After every row comes one of two labels: whether the row has a hidden trait. Each part has its own trait and labels.
In the rows, 128 means zero.
[112,81,83,126,129,69,113,119,135,134,130,127,151,125,145,117,166,186,182,122,138,132,126,123,118,119,114,108,76,96,74,133,123,141,113,131,155,126,118,118,163,192,140,128,135,123,128,92,128,90,88,119,123,119,97,110,130,122,139,127,114,143,124,157,152,126,145,141,153,145,134,132,116,75,101,97,105,108,111,126,79,104,138,135,145,119,142,178,155,138,144,133,139,121,129,110,132,127,135,120,117,126,123,103,132,134,133,137,129,132,123,183,138,133,192,142] : J133
[99,77,95,130,133,130,120,131,131,204,125,110,152,130,138,116,133,121,91,121,129,126,91,137,122,124,120,115,127,125,157,142,131,134,136,137,167,122,124,123,121,128,134,131,111,104,134,2,121,80,96,126,131,122,138,152,116,133,135,214,122,151,121,125,123,119,125,104,94,115,130,110,91,50,112,113,107,137,148,132,178,163,152,134,197,129,149,177,145,131,147,126,102,117,127,83,130,96,133,138,118,133,116,115,140,139,143,126,140,142,131,153,141,137,143,119] : J133
[143,147,125,137,131,83,104,104,132,34,114,109,111,128,132,115,140,156,168,130,157,134,182,147,129,122,125,121,120,111,67,136,111,132,102,119,80,123,118,118,130,171,145,134,161,138,140,173,137,192,158,126,129,121,111,119,107,123,131,38,114,114,120,106,129,118,138,134,158,156,135,121,152,188,138,128,122,126,126,118,62,78,106,119,57,106,133,121,144,136,153,133,130,119,143,179,139,143,138,138,127,132,115,101,136,135,128,116,116,132,117,103,133,131,139,142] : J133
[146,146,125,128,129,86,112,118,130,65,112,115,112,120,131,112,142,145,170,129,166,131,189,145,127,127,130,122,123,114,89,130,111,133,102,124,73,125,120,125,133,154,139,133,156,135,138,233,137,187,163,127,131,120,111,114,110,124,128,52,116,103,121,116,129,121,139,138,165,153,139,126,146,197,133,128,125,111,126,129,62,68,114,113,61,109,130,124,141,131,145,132,129,118,146,171,128,118,136,137,127,132,120,104,134,130,133,118,117,131,120,111,129,130,151,143] : J133
[118,106,111,140,132,170,125,134,134,210,126,118,142,127,136,104,125,97,103,120,117,125,92,126,121,120,121,122,154,137,178,150,129,139,134,139,160,120,118,123,110,117,132,127,108,103,136,14,128,109,113,127,131,122,148,155,125,126,136,193,120,151,118,113,129,121,119,96,81,117,134,109,109,74,115,116,122,127,150,129,205,164,159,138,198,119,141,155,148,136,133,125,105,107,122,84,135,112,138,135,121,135,116,118,146,137,140,118,128,140,127,131,132,131,82,104] : J469
[137,125,110,129,127,77,113,114,133,52,119,133,124,124,134,120,159,176,170,126,152,135,161,137,126,121,123,115,96,103,55,127,120,133,111,121,117,126,124,128,151,185,145,135,161,139,132,171,131,138,122,125,122,121,103,110,119,122,131,68,118,124,123,139,131,128,146,151,172,157,133,127,149,149,120,122,111,116,119,125,48,76,116,113,86,119,134,152,146,134,152,135,137,125,139,162,133,132,133,131,121,132,119,108,131,133,126,124,120,123,123,129,132,135,209,151] : J133
[137,156,126,133,130,99,111,112,128,47,115,110,115,130,125,119,134,146,156,125,155,131,187,146,131,134,134,131,121,129,108,136,110,128,106,126,64,127,122,125,129,151,136,134,170,143,135,228,136,180,162,128,131,125,119,116,118,126,129,32,120,109,121,109,122,122,135,130,155,144,133,117,145,205,134,133,129,131,119,129,65,68,108,111,70,114,128,126,131,128,147,133,135,125,145,178,147,139,133,137,126,135,124,113,131,138,132,117,120,138,125,91,134,136,140,138] : J133
[148,179,149,143,120,171,129,134,129,151,127,116,102,127,120,124,103,79,98,126,126,132,143,137,135,130,146,149,181,151,166,133,132,126,124,129,94,128,127,124,97,84,120,130,122,128,130,173,133,177,179,129,136,130,147,146,123,126,125,102,123,109,131,98,113,124,119,114,108,123,126,128,140,193,153,150,149,148,150,131,169,132,125,121,88,121,121,93,113,119,121,125,113,128,128,142,132,141,131,142,140,136,125,135,132,129,131,124,124,131,122,82,126,122,63,100] : J133
[96,60,94,125,130,93,117,122,130,183,123,107,157,132,137,119,144,136,128,118,123,125,95,133,131,124,118,114,94,115,123,134,123,130,130,140,181,134,131,130,153,155,142,133,128,114,139,1,123,73,64,128,129,123,130,132,108,129,131,194,130,157,130,133,135,122,135,121,130,131,130,114,91,43,111,106,106,127,124,128,123,150,142,131,112,136,137,182,140,127,157,129,94,124,130,91,129,106,131,125,117,131,111,106,135,138,136,115,134,150,136,156,147,134,169,131] : J133
[140,145,139,88,133,197,131,135,135,181,137,138,133,120,130,120,108,97,88,126,119,135,104,115,122,121,130,134,169,150,193,136,134,137,117,132,137,124,119,129,76,93,125,122,101,110,128,79,131,143,159,129,130,128,146,156,145,127,145,159,129,127,122,113,142,124,110,104,99,124,133,118,126,140,123,127,142,131,164,134,162,145,166,145,139,115,130,103,137,131,118,123,117,107,121,101,132,122,136,129,136,136,132,139,141,143,141,146,127,120,120,115,126,125,102,101] : J469
[105,67,75,125,131,94,112,113,132,161,128,116,150,123,154,110,161,172,153,119,132,130,115,114,118,120,110,104,90,100,90,136,124,140,125,138,174,116,121,126,171,186,141,132,129,116,134,14,126,79,79,118,124,117,107,124,122,123,144,249,117,160,121,151,146,121,140,124,135,140,133,121,104,48,91,100,96,116,118,140,108,122,144,130,179,121,147,178,165,137,157,131,131,120,130,106,82,104,133,120,109,117,112,99,142,146,127,111,129,140,121,183,142,136,172,140] : J133
[141,160,140,147,131,186,128,128,133,223,130,123,117,123,139,110,108,78,82,125,123,130,121,128,127,122,139,135,179,152,195,131,135,141,126,131,109,125,117,120,88,90,128,125,115,114,130,110,133,159,168,130,134,126,151,155,134,124,132,111,111,122,118,104,121,116,110,95,93,124,135,121,140,172,135,139,140,141,157,129,198,173,148,122,115,114,126,132,129,132,125,126,108,121,133,113,140,135,137,137,131,145,123,127,143,141,136,119,123,129,116,100,129,122,54,93] : J469
[127,120,130,141,137,180,134,139,135,198,126,120,135,130,128,116,111,85,76,120,121,127,92,129,124,124,129,125,169,148,187,141,140,136,134,133,148,123,122,116,100,107,128,127,98,104,133,48,128,126,134,117,135,129,155,157,130,123,137,179,121,136,123,112,116,116,113,105,79,112,133,118,110,99,128,133,129,140,157,131,191,172,146,137,160,121,135,130,135,133,138,126,100,119,125,88,131,117,131,135,126,142,128,130,145,142,146,123,131,139,128,127,129,128,77,92] : J469
[113,91,92,126,136,61,111,114,133,116,120,126,139,125,138,116,162,179,184,128,143,132,144,130,125,124,115,114,80,104,82,139,114,136,116,130,131,128,119,124,198,195,144,132,151,134,133,68,128,102,93,119,124,122,102,115,114,123,135,126,115,145,126,147,138,126,149,143,157,147,140,120,116,106,104,107,101,117,108,127,61,77,125,132,132,123,140,175,157,134,152,130,133,118,132,134,133,122,133,122,111,123,116,98,140,136,135,121,124,136,124,162,138,135,180,149] : J133
[153,181,144,149,132,142,111,113,133,73,118,119,100,121,132,107,122,118,129,120,148,133,178,143,125,121,136,128,161,134,128,134,121,142,114,127,62,118,119,116,110,135,135,129,146,134,134,202,139,176,187,125,134,123,120,131,132,122,140,15,110,102,113,101,123,117,133,120,139,153,138,121,158,228,145,143,135,134,141,127,109,97,126,120,54,99,122,93,137,133,138,129,123,110,135,164,141,147,133,142,130,141,120,112,139,142,136,118,115,131,112,86,127,126,93,115] : J133
[114,69,107,122,129,97,128,131,133,160,145,168,153,124,140,131,154,168,156,135,118,128,92,98,116,123,104,109,81,113,78,120,142,139,141,126,177,121,124,127,161,175,121,122,116,124,117,58,120,68,56,119,116,124,97,110,156,120,141,167,128,147,120,166,157,128,141,149,147,146,132,136,115,72,94,100,108,101,110,131,112,150,152,141,170,134,135,148,161,138,131,133,153,123,117,101,127,120,129,110,119,118,141,131,131,136,129,138,132,100,123,190,127,132,185,144] : J133
[132,164,150,142,134,186,132,138,120,143,123,111,117,125,120,115,101,76,78,120,124,130,136,143,131,121,138,142,185,147,196,140,125,124,124,137,106,128,126,126,74,83,123,129,117,118,133,128,133,169,237,141,125,130,164,152,120,127,130,120,126,125,125,87,111,118,113,106,101,117,127,117,130,189,152,143,142,153,153,130,191,149,129,131,105,120,126,103,113,121,135,124,109,124,128,130,132,136,128,147,135,135,120,134,139,138,139,123,122,132,124,85,121,128,72,94] : J133
[144,167,156,144,133,218,137,135,131,255,128,125,120,119,128,114,104,81,87,124,115,128,130,125,127,125,140,139,187,154,177,136,134,134,121,130,100,123,122,123,90,82,124,125,99,108,128,127,132,179,188,131,135,130,152,149,138,126,134,125,120,113,119,102,112,118,112,106,92,121,127,121,141,186,141,145,146,138,154,131,191,161,137,129,102,116,128,91,119,125,114,122,110,119,125,121,131,138,126,138,137,131,125,138,139,136,134,125,125,131,124,85,125,125,55,96] : J469
[125,135,121,149,136,174,119,139,139,204,127,110,128,121,134,99,117,86,78,119,115,128,116,127,124,119,133,129,170,147,185,143,126,140,130,136,135,125,114,118,96,109,133,133,105,105,137,68,131,158,151,127,135,125,161,168,123,123,142,165,114,134,117,99,113,114,116,98,74,128,134,109,120,126,119,130,131,145,160,125,204,163,156,127,155,111,139,135,148,138,121,130,95,113,123,100,138,122,142,142,128,144,111,116,151,154,143,114,123,137,120,129,135,134,56,98] : J469
[129,138,131,137,134,188,127,136,131,187,131,111,127,123,131,113,112,88,77,124,119,126,109,128,126,118,132,128,173,153,191,138,134,136,128,135,146,123,115,125,95,97,126,131,104,105,136,71,129,149,147,123,135,126,154,157,129,127,143,149,119,131,121,99,113,120,112,96,83,118,134,114,119,127,128,134,138,144,159,131,192,157,153,131,154,115,136,124,143,132,148,121,92,112,123,93,134,123,134,134,131,140,117,126,147,143,150,120,128,130,116,100,135,127,42,96] : J469
[124,136,142,138,129,184,132,136,133,208,131,122,129,127,129,118,105,89,75,127,114,119,81,127,121,128,130,140,176,154,183,127,133,131,131,131,123,126,125,124,99,90,123,123,98,116,127,59,127,134,147,124,130,130,152,153,135,127,136,169,121,129,125,121,128,128,111,97,90,115,133,131,118,136,124,131,132,137,146,130,216,174,164,136,165,122,116,115,127,129,121,117,103,121,117,95,131,122,131,132,134,130,129,143,138,140,139,127,130,129,124,120,123,136,54,108] : J469
[143,147,122,127,129,83,117,110,126,60,114,108,102,128,127,124,135,150,161,125,157,135,184,153,133,132,139,127,120,115,87,137,109,124,108,126,81,128,133,122,136,148,139,136,162,144,138,216,140,166,142,126,130,126,120,116,107,129,128,64,118,113,127,105,124,123,139,145,163,146,132,119,142,189,145,131,123,134,107,122,75,65,90,110,66,124,123,133,132,126,152,131,122,128,149,175,132,139,127,142,126,136,113,100,126,131,122,123,108,147,125,100,136,130,156,135] : J133
[118,107,120,130,124,173,134,138,131,217,133,128,148,123,134,121,120,96,97,99,104,125,82,105,123,122,123,123,134,140,173,139,143,128,142,133,157,124,120,124,113,120,127,125,96,109,127,40,124,106,120,126,128,125,135,152,135,128,139,204,141,144,128,130,129,121,112,101,72,115,129,124,105,90,109,121,128,128,149,130,197,178,156,141,182,127,140,143,138,133,122,124,111,117,114,87,130,115,131,126,131,132,127,125,134,143,139,126,139,128,124,143,130,130,97,100] : J469
